Below are the code and all the weights of a small trained network. Each question names an input and a target symbol and asks about switching units off, where a switched-off unit gives its printed mean instead of its output.

import numpy as np


def w(rows, s, z=0):
    codes = np.array(rows[::2]) - 128.0
    scale = np.full(codes.shape[1], s)
    scale[-1] = z or s
    return codes * scale


def norm(h):
    return h / np.sqrt((h * h).mean(-1, keepdims=True) + 1e-5)


def f(y):
    return y / 2 * (1 + np.tanh(0.7978845608 * (y + 0.044715 * y**3)))


def softmax(a):
    e = np.exp(a - a.max(-1, keepdims=True))
    return e / e.sum(-1, keepdims=True)


def log_softmax(a):
    a = a - a.max(-1, keepdims=True)
    return a - np.log(np.exp(a).sum(-1, keepdims=True))


def net(x, mask):
    ids = ['δζηξπφψ'.index(c) for c in x.split()]
    T = len(ids)
    res = E[ids] + P[:T]
    q, k, v = (norm(res) @ M[0].T for M in (Q, K, V))
    z = softmax(np.where(np.tri(T) > 0, q @ k.T / 4**0.5, -1e9)) @ v
    res = res + np.where(mask[0], z, O[0][:, -1]) @ O[0][:, :-1]
    y = f(norm(res) @ A[0][:, :-1].T + A[0][:, -1])
    res = res + np.where(mask[1:9], y, B[0][:, -1]) @ B[0][:, :-1]
    return log_softmax(norm(res)[-1] @ U[:, :-1].T + U[:, -1])


Q, K, V, O, A, B = {}, {}, {}, {}, {}, {}
E = w([
[131,164,129,127],'δ',
[179,107,109,82],'ζ',
[182,163,194,115],'η',
[126,252,138,101],'ξ',
[93,103,99,102],'π',
[146,168,117,128],'φ',
[165,80,137,153],'ψ',
],0.02)
P = w([
[11,130,143,254],'0',
[171,121,45,135],'1',
[169,121,42,125],'2',
[161,116,46,122],'3',
[151,113,56,116],'4',
[141,111,67,104],'5',
[157,109,54,104],'6',
[130,106,71,98],'7',
[157,110,56,103],'8',
[133,98,77,93],'9',
[146,103,65,93],'10',
[148,104,64,101],'11',
],0.0047)
Q[0] = w([
[51,90,129,248],'H1',
[111,51,147,208],'H1',
[171,125,24,115],'H1',
[60,104,107,88],'H1',
],0.014)
K[0] = w([
[167,98,68,16],'H1',
[151,135,145,28],'H1',
[3,139,120,154],'H1',
[69,42,97,138],'H1',
],0.014)
V[0] = w([
[162,129,95,162],'H1',
[204,116,67,53],'H1',
[72,147,2,101],'H1',
[56,166,161,18],'H1',
],0.0075)
O[0] = w([
[149,161,141,152,149],'H1',
[216,209,31,83,6],'H1',
[32,115,69,131,160],'H1',
[129,128,193,1,121],'H1',
],0.0074,0.0026)
A[0] = w([
[184,101,194,167,255],'N1',
[50,250,139,112,138],'N2',
[156,181,224,119,140],'N3',
[58,113,64,95,161],'N4',
[32,150,23,84,136],'N5',
[175,89,153,68,144],'N6',
[128,181,115,105,123],'N7',
[134,104,91,185,167],'N8',
],0.012,0.0039)
B[0] = w([
[181,91,181,70,254],'N1',
[126,124,8,66,228],'N2',
[131,180,195,81,216],'N3',
[63,128,157,163,194],'N4',
[171,144,245,197,223],'N5',
[99,212,99,168,189],'N6',
[169,122,97,167,148],'N7',
[101,79,99,119,170],'N8',
],0.013,0.0063)
U = w([
[81,68,128,45,251],'δ',
[200,174,88,215,60],'ζ',
[214,155,189,98,32],'η',
[116,212,73,95,61],'ξ',
[106,133,171,226,109],'π',
[76,100,67,175,114],'φ',
[207,11,140,155,165],'ψ',
],0.011,0.0025)

Each question gives the input, a string of symbols that net reads in full, and the target symbol t.
The units are the heads (4 rows each of Q, K, V and O) and the neurons (one row each of A and B). Each row of codes is followed by its name. A weight is (code - 128) times the scale printed after its matrix; where a second scale follows, it is the last column's (O, A, B and U).
mask holds one flag per unit, heads first, then neurons. A switched-off unit (its flag False) gives its mean, the last column of its rows in O or B, instead of its output. The means were averaged over made-up inputs and are rounded, as every weight is.
A unit's drop is (log p(t) with every unit on - log p(t) with that unit switched off) / (log p(t) with every unit on - log p(t) with every unit switched off).
The circuit of an input: a set's keep is (log p(t) with only the set's units on - log p(t) with every unit switched off) / (log p(t) with every unit on - log p(t) with every unit switched off). Starting from all 9 units, units are removed one at a time, each time the one whose removal leaves the highest keep (on an exact tie, the one counted first), for as long as the keep stays at least 0.8.
circuit, biggest first: the units of the circuit, biggest drop first
k most important neurons: the k neurons with the biggest drops, biggest first
drop of u: that unit's drop, to one decimal
input φ δ ψ η ζ, target φ: circuit, biggest first : [H1, N6, N3, N1]
input ζ δ η δ, target ζ: circuit, biggest first : [N5, H1, N2, N3]
input ψ ζ ζ ψ, target ζ: circuit, biggest first : [H1]
input ζ δ φ η δ η δ φ, target ζ: 2 most important neurons : [N5, N1]
input δ ψ π ξ ψ φ, target δ: 2 most important neurons : [N6, N5]
input φ π δ δ δ δ ψ η ζ ζ ζ δ, target φ: 3 most important neurons : [N2, N1, N3]
input φ ψ ζ δ ψ δ ξ δ π ζ, target φ: 3 most important neurons : [N6, N5, N3]
input δ η δ ζ φ δ δ φ φ, target δ: 2 most important neurons : [N5, N6]
input δ φ δ ξ ξ ζ δ, target δ: 2 most important neurons : [N5, N6]
input ζ ψ φ, target ζ: drop of N5 : 0.1
input π ψ η ξ ψ ζ ψ η φ, target π: drop of H1 : 1.1
input ψ η π, target π: drop of N5 : 0.3
